Below are the code and all the weights of a small trained network. Each question names an input and a target symbol and asks about switching units off, where a switched-off unit gives its printed mean instead of its output.

import numpy as np


def w(rows, s, z=0):
    codes = np.array(rows[::2]) - 128.0
    scale = np.full(codes.shape[1], s)
    scale[-1] = z or s
    return codes * scale


def f(y):
    return y / 2 * (1 + np.tanh(0.7978845608 * (y + 0.044715 * y**3)))


def softmax(a):
    e = np.exp(a - a.max(-1, keepdims=True))
    return e / e.sum(-1, keepdims=True)


def log_softmax(a):
    a = a - a.max(-1, keepdims=True)
    return a - np.log(np.exp(a).sum(-1, keepdims=True))


def net(x, mask):
    ids = ['ΘΨαδλμφω'.index(c) for c in x.split()]
    T = len(ids)
    res = E[ids] + P[:T]
    u = 0
    for l in range(2):
        r = res
        for j in range(3):
            rows = slice(3 * j, 3 * j + 3)
            q, k, v = (r @ M[l][rows].T for M in (Q, K, V))
            z = softmax(np.where(np.tri(T) > 0, q @ k.T / 3**0.5, -1e9)) @ v
            o = O[l][rows]
            res = res + np.where(mask[u + j], z, o[:, -1]) @ o[:, :-1]
        u += 3
        y = f(res @ A[l][:, :-1].T + A[l][:, -1])
        res = res + np.where(mask[u : u + 8], y, B[l][:, -1]) @ B[l][:, :-1]
        u += 8
    return log_softmax(res[-1] @ U[:, :-1].T + U[:, -1])


Q, K, V, O, A, B = {}, {}, {}, {}, {}, {}
E = w([
[59,50,240,5],'Θ',
[131,183,168,194],'Ψ',
[128,99,61,97],'α',
[104,167,93,153],'δ',
[111,160,88,140],'λ',
[125,73,144,214],'μ',
[58,108,111,156],'φ',
[198,151,156,46],'ω',
],0.016)
P = w([
[255,59,25,103],'0',
[204,98,54,125],'1',
[164,137,77,123],'2',
[136,138,97,130],'3',
[126,134,114,137],'4',
[119,127,137,152],'5',
[106,111,163,150],'6',
[124,98,185,158],'7',
],0.0044)
Q[0] = w([
[50,177,106,139],'0.h0',
[98,118,62,109],'0.h0',
[68,87,191,152],'0.h0',
[182,144,77,72],'0.h1',
[7,156,75,239],'0.h1',
[157,95,20,174],'0.h1',
[167,36,123,112],'0.h2',
[69,144,190,254],'0.h2',
[118,109,40,102],'0.h2',
],0.0077)
K[0] = w([
[123,95,110,129],'0.h0',
[114,122,92,123],'0.h0',
[43,103,169,147],'0.h0',
[101,149,77,177],'0.h1',
[4,89,199,81],'0.h1',
[47,77,89,104],'0.h1',
[73,62,160,171],'0.h2',
[233,145,11,158],'0.h2',
[174,117,190,168],'0.h2',
],0.011)
V[0] = w([
[139,161,81,101],'0.h0',
[52,222,2,245],'0.h0',
[117,176,176,204],'0.h0',
[179,164,139,141],'0.h1',
[194,180,107,115],'0.h1',
[67,66,251,58],'0.h1',
[120,210,93,130],'0.h2',
[91,109,179,89],'0.h2',
[193,97,148,156],'0.h2',
],0.0065)
O[0] = w([
[100,137,59,151,181],'0.h0',
[53,226,113,125,151],'0.h0',
[65,148,151,117,4],'0.h0',
[210,145,162,125,84],'0.h1',
[166,134,132,154,124],'0.h1',
[67,135,253,75,70],'0.h1',
[138,136,125,51,96],'0.h2',
[186,152,149,187,115],'0.h2',
[124,121,73,143,129],'0.h2',
],0.0059,0.0022)
A[0] = w([
[182,205,110,194,194],'0.n0',
[96,193,2,148,254],'0.n1',
[79,77,133,21,154],'0.n2',
[145,222,163,212,165],'0.n3',
[131,196,149,87,163],'0.n4',
[89,171,148,62,210],'0.n5',
[108,125,46,204,236],'0.n6',
[79,44,103,158,212],'0.n7',
],0.0079,0.0041)
B[0] = w([
[217,107,90,190,169],'0.n0',
[184,5,12,112,254],'0.n1',
[148,68,116,114,156],'0.n2',
[143,93,163,204,155],'0.n3',
[182,181,215,113,134],'0.n4',
[132,133,165,92,148],'0.n5',
[109,1,105,154,220],'0.n6',
[47,39,100,89,179],'0.n7',
],0.0075,0.0097)
Q[1] = w([
[128,68,148,107],'1.h0',
[111,229,99,138],'1.h0',
[189,99,127,80],'1.h0',
[78,119,117,119],'1.h1',
[128,66,132,157],'1.h1',
[122,119,66,174],'1.h1',
[186,131,124,135],'1.h2',
[108,253,176,107],'1.h2',
[143,81,115,208],'1.h2',
],0.012)
K[1] = w([
[67,132,213,108],'1.h0',
[254,78,23,115],'1.h0',
[113,140,171,73],'1.h0',
[142,27,143,118],'1.h1',
[80,80,113,182],'1.h1',
[94,65,179,191],'1.h1',
[137,193,142,129],'1.h2',
[236,60,53,129],'1.h2',
[80,170,159,169],'1.h2',
],0.0089)
V[1] = w([
[102,126,147,172],'1.h0',
[140,147,49,80],'1.h0',
[230,143,81,82],'1.h0',
[65,119,99,188],'1.h1',
[96,85,96,145],'1.h1',
[92,170,172,146],'1.h1',
[61,50,75,82],'1.h2',
[116,155,175,254],'1.h2',
[137,63,106,196],'1.h2',
],0.0089)
O[1] = w([
[132,162,61,129,119],'1.h0',
[140,135,206,1,147],'1.h0',
[154,46,198,105,150],'1.h0',
[176,74,81,154,166],'1.h1',
[101,136,87,71,223],'1.h1',
[113,107,140,173,6],'1.h1',
[52,183,162,138,232],'1.h2',
[191,147,40,100,83],'1.h2',
[136,234,116,145,239],'1.h2',
],0.0073,0.019)
A[1] = w([
[156,50,85,28,58],'1.n0',
[194,212,217,120,209],'1.n1',
[122,60,153,56,72],'1.n2',
[220,101,107,81,252],'1.n3',
[99,62,123,162,168],'1.n4',
[254,78,79,34,133],'1.n5',
[9,165,162,50,239],'1.n6',
[108,188,207,47,115],'1.n7',
],0.0074,0.0039)
B[1] = w([
[134,165,188,195,221],'1.n0',
[42,94,1,226,163],'1.n1',
[158,80,115,237,179],'1.n2',
[105,206,137,147,207],'1.n3',
[85,97,81,114,153],'1.n4',
[101,172,165,137,244],'1.n5',
[208,102,183,52,249],'1.n6',
[130,47,135,227,185],'1.n7',
],0.0078,0.018)
U = w([
[105,184,171,125,142],'Θ',
[87,126,88,21,253],'Ψ',
[144,216,220,80,107],'α',
[157,245,139,187,157],'δ',
[57,69,3,170,66],'λ',
[242,28,124,116,165],'μ',
[96,137,153,145,46],'φ',
[126,70,115,251,23],'ω',
],0.0063,0.0048)

Each question gives the input, a string of symbols that net reads in full, and the target symbol t.
The units are the heads (3 rows each of Q, K, V and O) and the neurons (one row each of A and B). Each row of codes is followed by its name. A weight is (code - 128) times the scale printed after its matrix; where a second scale follows, it is the last column's (O, A, B and U).
mask holds one flag per unit, layer by layer, with each layer's heads first. A switched-off unit (its flag False) gives its mean, the last column of its rows in O or B, instead of its output. The means were averaged over made-up inputs and are rounded, as every weight is.
A unit's drop is (log p(t) with every unit on - log p(t) with that unit switched off) / (log p(t) with every unit on - log p(t) with every unit switched off).
The circuit of an input: a set's keep is (log p(t) with only the set's units on - log p(t) with every unit switched off) / (log p(t) with every unit on - log p(t) with every unit switched off). Starting from the 12 units with the biggest drops (on a tie, the unit counted first), units are removed one at a time, each time the one whose removal leaves the highest keep (on an exact tie, the one counted first), for as long as the keep stays at least 0.8.
circuit, biggest first: the units of the circuit, biggest drop first
k most important neurons: the k neurons with the biggest drops, biggest first
top k neurons in layer l: the k neurons of layer l with the biggest drops, biggest first
drop when u is switched off: that unit's drop, to one decimal
input μ λ δ, target λ: circuit, biggest first => 0.n1, 1.n6, 1.h0
input δ δ α Ψ Ψ φ μ Θ, target μ: circuit, biggest first => 1.n5, 1.n6, 1.n2
input α Θ φ α Θ μ α, target λ: circuit, biggest first => 1.h0, 0.n1, 1.n6
input ω α μ Ψ α α δ, target δ: 2 most important neurons => 1.n5, 1.n3
input α α α δ λ, target α: circuit, biggest first => 1.h0, 1.n1
input α μ λ, target λ: circuit, biggest first => 0.n1, 1.n6, 1.h0
input φ α φ λ μ δ, target λ: circuit, biggest first => 0.n1, 1.h0, 1.n0
input Θ α α Ψ α φ, target α: circuit, biggest first => 0.h1, 1.n6, 0.n1
input ω α α Ψ α μ λ, target λ: 3 most important neurons => 0.n1, 1.n6, 0.n0
input μ α α λ Ψ Θ, target μ: most important neuron => 0.n1
input Ψ φ ω Ψ Θ ω, target δ: top 2 neurons in layer 0 => 0.n0, 0.n7
input φ Ψ Ψ Ψ ω α, target ω: top 3 neurons in layer 0 => 0.n1, 0.n0, 0.n6
input α λ α Ψ α ω λ, target ω: top 3 neurons in layer 0 => 0.n1, 0.n6, 0.n3
input α α α α λ α, target μ: 3 most important neurons => 0.n1, 0.n0, 1.n6
input φ ω α, target ω: top 2 neurons in layer 1 => 1.n0, 1.n2
input Ψ Ψ ω λ, target ω: 2 most important neurons => 0.n1, 1.n6
input α δ Ψ Θ δ ω Θ, target ω: most important neuron => 1.n2
input φ α α ω α δ δ, target ω: 2 most important neurons => 0.n1, 0.n6
input α Θ α φ, target α: top 3 neurons in layer 0 => 0.n6, 0.n1, 0.n0
input Θ α Ψ Ψ α Ψ, target ω: 3 most important neurons => 1.n1, 0.n6, 1.n7
input μ ω Ψ α φ ω, target ω: 3 most important neurons => 1.n1, 0.n1, 1.n7
input φ α α α, target Ψ: most important neuron => 1.n7
input α λ α φ λ α λ α, target Ψ: drop when 1.h2 is switched off => 0.4
input Θ α μ α, target λ: drop when 1.h0 is switched off => 0.5
input α φ Ψ α α δ, target δ: drop when 1.n7 is switched off => 0.0
